cols: U N Q Y
(32): [138 105 122 190]
(185): [128 156 116 156]
(98): [132 151 125 143]
(50): [108 137 133 124]
(42): [ 84 126 123 117]
(192): [ 86 123 122 118]
(14): [ 71 125 110 123]
(69): [ 79 122  97 111]
(16): [ 64 108  87  93]
(139): [ 86 102  79 106]
(147): [ 70 104  83 104]
(170): [121  71  94 100]
col: [117 118] -> Y
find: [122  97] -> (69)

cols: B X G L A K C
(170): [156  99 148  78  81 140  53]
(50): [132 104 137 171  80 167 183]
(185): [ 94 176  54 129 128 137 161]
(98): [156  99 148  78  81 140 149]
loc: [183] -> (50), 6
loc: [54] -> (185), 2
find: [137 161] -> (185)
loc: [171] -> (50), 3
find: [156  99 148  78  81 140  53] -> (170)
loc: [161] -> (185), 6
loc: [80] -> (50), 4

cols: V W D M R
(32): [122 139 128 130  88]
(50): [ 84 155 100 119  97]
(69): [192 130 137 112  95]
(192): [ 89 189 100 146 174]
(185): [ 89 189 100 127  75]
(42): [ 82 167 138 118  72]
find: [192 130 137 112] -> (69)
find: [139 128 130] -> (32)
col: [88 97 95] -> R

cols: E P T J S
(147): [124 120 106 107  64]
(98): [132 128 112 125 125]
(139): [106 107 120 124 137]
(16): [130 131 121 128 126]
(185): [106 121 128 131 126]
(69): [129 128 128 129 127]
(50): [130 126 128 127 127]
(192): [122 128 128 129 127]
(14): [174 121 176  82  78]
(170): [129 128 130 126 125]
find: [124 120 106 107] -> (147)
find: [106 107 120 124] -> (139)
loc: [78] -> (14), 4
loc: [174] -> (14), 0
find: [131 121 128 126] -> (16)

cols: Deg nolup Vom zomoz mib pakeg
(42): [ 93 164  69  69 154  78]
(16): [130  93  98  69 154  78]
(69): [130  93 163  69 154  78]
find: [163  69 154  78] -> (69)
loc: [164] -> (42), 1
find: [ 93 163  69] -> (69)
find: [130  93 163  69 154  78] -> (69)

cols: duse duvim Zolem vadaf
(16): [ 66 155 121 136]
(69): [177 118  83 118]
(192): [150 170 105 171]
(42): [186 110 102 113]
(32): [ 84 126 103 174]
(147): [178 104  91 117]
(185): [131 152 122  65]
(98): [ 84 126 103 142]
(139): [164 125 164 174]
loc: [117] -> (147), 3
loc: [110] -> (42), 1

cols: Lik voguv bot kosi
(139): [ 53 166  40  46]
(16): [153 157 158  50]
(32): [100  97  96  98]
(185): [163 130 172 169]
(98): [151 161 155 114]
(170): [153 157 156 155]
(14): [153 159 156 155]
(50): [ 56 165  44 192]
(42): [116  94 110 109]
(147): [184  43 195 191]
(69): [ 61 167  50  55]
(192): [115  94 108 108]
loc: [44] -> (50), 2
loc: [191] -> (147), 3
loc: [169] -> (185), 3
loc: [115] -> (192), 0
col: [156 156  44 110 195] -> bot

cols: belo sepin Fum Bep ruk vaduk Kur muvu
(170): [111 141 130 107  85 130 183 132]
(98): [111 126  90  97  91  90 164  73]
(139): [111 141 130 107  50 130 144 146]
(192): [106 138 184 160 147 184 198 124]
(16): [144 199 116  88 146 116 171 128]
(50): [ 66 102 115 181  84 115 148 133]
(42): [ 93  76 159 188 123 159 108  97]
(32): [158 150  91 138 105  91 203 150]
(14): [128 203 129 182 160 129 134 151]
(185): [ 94 181 123 166 111 123 153  71]
col: [141 138 199 102  76 150 203] -> sepin
find: [111 126  90  97  91  90 164] -> (98)
find: [105  91 203] -> (32)
find: [130 107  85 130 183] -> (170)
find: [111 141 130 107  50 130 144 146] -> (139)

cols: tesu kef pali Radi lobi Keti
(170): [120  97 104 147  48  84]
(185): [146  92  92  97  96  85]
(139): [148  88 146 151 162  83]
(98): [123  92  92  97 114  85]
loc: [83] -> (139), 5
find: [146  92  92  97  96  85] -> (185)
col: [146 148] -> tesu
col: [ 96 162 114] -> lobi
loc: [147] -> (170), 3
find: [120  97 104] -> (170)

cols: tiguk zorir vupop sab moge vunat gotuf kofut
(98): [134  87 112 125 101  86 130 114]
(185): [144  75 128 138 112 135  94 116]
(69): [110 115 128 156 150  56  96 145]
(16): [134  86 105 124 101 104 147 114]
find: [110 115 128 156 150  56  96 145] -> (69)
find: [134  87] -> (98)
col: [112 128 128] -> vupop
find: [128 156 150] -> (69)
loc: [145] -> (69), 7
loc: [125] -> (98), 3
col: [138 156 124] -> sab

cols: nugip Migiz napu Vod Meke kod Mos
(32): [ 66  69  69  76 194 204 154]
(50): [ 56 190 211  53 195  69 116]
(69): [122 188 175  49  60 187  87]
(139): [210  75 187 124  85  96  78]
(14): [ 56 197 157 117  66  72 123]
(16): [120  56 158  80 209  61  81]
(192): [178  61  83 155  70  66 194]
(170): [123 197 157 189  66  72 123]
loc: [75] -> (139), 1
col: [204  69 187  96  72  61  66] -> kod
find: [187 124  85  96] -> (139)
loc: [116] -> (50), 6
col: [194 195  60] -> Meke
loc: [195] -> (50), 4

cols: taz Kol buriz lop zigi
(98): [190 135 137 115 167]
(192): [183 124  79 136 141]
(50): [170 115 127  83 129]
(16): [117 125 174 140  95]
(42): [152 128  97 142 105]
(14): [124 120 112 138 119]
(69): [129 167 105 150 116]
col: [142 138 150] -> lop
loc: [140] -> (16), 3

cols: sabe Nulem malag dak
(50): [ 78 157 168 125]
(139): [119  97 120 162]
(14): [136 127 128 134]
(170): [ 78 157 136 125]
find: [157 168 125] -> (50)
find: [136 125] -> (170)
find: [119  97 120] -> (139)
find: [128 134] -> (14)
col: [120 128] -> malag
loc: [119] -> (139), 0

cols: Pudap sebek peti rasup sefa nege tovi kezem bebi gav
(50): [118 132 125 127 139 133 114 117 116 136]
(139): [143 116 178 110 164 148 103 155 149  98]
(98): [151 130  90 107 105 136  98  85  93 168]
(16): [143 164 110 178 116 111 188 139 180 140]
(192): [124 124 136 156 107 121 127 129 111 114]
(147): [147 136  67 127  61  92 210 126 154 157]
(170): [119 130 150 131 132 135  98 118  86 136]
(32): [109 128 113 151 141 130 115 119 131 116]
loc: [149] -> (139), 8
find: [143 116 178 110 164] -> (139)
col: [164 105] -> sefa
col: [178 156 127] -> rasup

cols: kufod Tumu sisod niv vidu
(185): [154 180  81 170 130]
(98): [123  65 134  97 189]
(16): [134  65  97 134 100]
find: [123  65 134] -> (98)
col: [189 100] -> vidu
find: [134  97] -> (98)
find: [134  65  97] -> (16)
col: [180  65] -> Tumu

cols: nane Girap novub larod pume bef Duka
(139): [134 186 129 127 187 126 191]
(50): [134 186 129 127 187 139 191]
(98): [128 190 192 188 190 127 189]
(192): [131 129 127 191 129 128 188]
(69): [127 186 129 127 187 126 191]
(42): [191 194 187 189 191 134 190]
(185): [129 128 128 127 187 123 192]
(32): [127 191 187 126 189 128 188]
(170): [130 193 128 125 188 131 189]
(16): [123 125 129 188 125 125 190]
(14): [131 129 127 132 129 128 188]
col: [129 187 191] -> pume
find: [125 188] -> (170)

cols: geno zolu Liriz zada
(185): [169  63  83  99]
(14): [124 121  83  97]
(139): [169  63  83  96]
find: [169  63  83  96] -> (139)
loc: [97] -> (14), 3
find: [121  83] -> (14)

cols: muvin podi perib Buva Roro
(32): [106  60 188 170 156]
(170): [ 99 131  59 176 103]
(42): [181  66 195  65  65]
(50): [ 86 147 190  65 140]
(16): [116  98  81  66 173]
(14): [ 73 169 164  57 194]
(139): [128  70 162 118 139]
(192): [108 141  69 130 189]
(147): [106  58 172 131 190]
(98): [180 154 161 198 144]
(185): [108 141  69 133  80]
(69): [ 70 161  79 156 155]
col: [181  86 116  73 128] -> muvin
loc: [79] -> (69), 2
col: [ 60 131  66 147  98 169  70 141] -> podi
find: [ 70 162] -> (139)
loc: [58] -> (147), 1

cols: garo Varul pip vav Ledur
(98): [165 117 131 176 112]
(185): [126  42 126 120 125]
(192): [126  86 119 118 153]
(32): [135 119  86 118 128]
(42): [121 126 148 147 115]
(139): [155 113 146 140  88]
(16): [152 122 134 144 108]
(14): [167 117 152 154 108]
(50): [165 140 131 176 112]
(147): [192 160 165 140 138]
(170): [165  62 128 151 131]
loc: [160] -> (147), 1
find: [ 86 119 118] -> (192)
loc: [115] -> (42), 4
col: [126 113 122 117 140] -> Varul
col: [119  86 148 146 134 152 131] -> pip
col: [119  86 148 146 134 152 131 165] -> pip
col: [117  42  86 119 126 113 122 117 140 160] -> Varul

cols: fumob Let Nileb komu povaf
(139): [193 131 104 111 147]
(14): [163 113 167 116 129]
(42): [116 113 122 138 175]
(192): [146 136  96 128 173]
(185): [124 117 125 139 116]
(147): [153  74 103 130 127]
(32): [115 132 123 118 156]
(98): [113 156  92 134 113]
find: [136  96] -> (192)
col: [113 113 136 117] -> Let

cols: saso buno Mok fegu rele bon bebik
(69): [ 88 108 162 141 167 101  62]
(98): [114 102 157  89 109 158 146]
(147): [ 88  90 162 141 167 132 104]
col: [114  88] -> saso
loc: [101] -> (69), 5
col: [ 62 146] -> bebik
find: [ 88  90 162 141 167 132 104] -> (147)
loc: [158] -> (98), 5
loc: [89] -> (98), 3
col: [101 158] -> bon

cols: puso mafi rike Zal Soze
(185): [104  92 171 152 215]
(16): [112 122 166 148 155]
(139): [113 141 151 142 130]
(14): [120 144 139 140 126]
(69): [118 149 126 142 112]
(192): [119 163 123 125 111]
(32): [117  94 122 137 101]
(147): [134 149 120 115  94]
(98): [151 133 109 132  97]
(50): [155 132 116 136  91]
(42): [162 134 113 117  93]
find: [117  93] -> (42)
col: [125 137 115] -> Zal

cols: nudad dagus Mopel Luv pur Bibar finug dese
(192): [124 162 157 158  82 110  85 122]
(32): [124 149 157 158  82 110  85 122]
(69): [173 113 122 103 149 149 141 150]
(139): [174 109 119  99 154 128  89 165]
(16): [173 113 122 103 149 126  86 163]
(98): [178 108 118 106 152 129  78 169]
(170): [102  85  94 158 176 149 141 150]
(185): [ 90  97  98 118  94  65 159 111]
(147): [167 169 167  43 129  89 105 113]
(50): [139  86  94 114 173 151 152 143]
(14): [145 171 166  65 118  94 122 126]
(42): [139 112 118 176 116 138  82 144]
col: [141  89  86  78 141 159] -> finug
loc: [114] -> (50), 3
loc: [162] -> (192), 1
find: [178 108 118 106] -> (98)
find: [124 162 157 158  82 110  85 122] -> (192)
find: [ 65 118  94] -> (14)
col: [158 103  99 103 106 158] -> Luv

cols: ranin Pud danar nireg guz gik dez
(32): [130 173 155  96 122 155 153]
(185): [130 173 155  96 122 155 106]
(98): [129  99 123 164 120 131 105]
col: [155 131] -> gik
col: [173 173] -> Pud
find: [130 173 155  96 122 155 106] -> (185)
col: [106 105] -> dez
col: [ 96 164] -> nireg

cols: Rem Zafi zuko guze
(16): [ 85 135 135 151]
(50): [116  75 104  72]
(139): [106  65 101  73]
(170): [ 58 119 104  47]
(32): [115  81  66 129]
(69): [119 129 134  91]
(14): [155 112 120 166]
(42): [147 117 108 127]
(185): [121 129 115 124]
(147): [140  80  87 157]
loc: [157] -> (147), 3
loc: [120] -> (14), 2
loc: [81] -> (32), 1

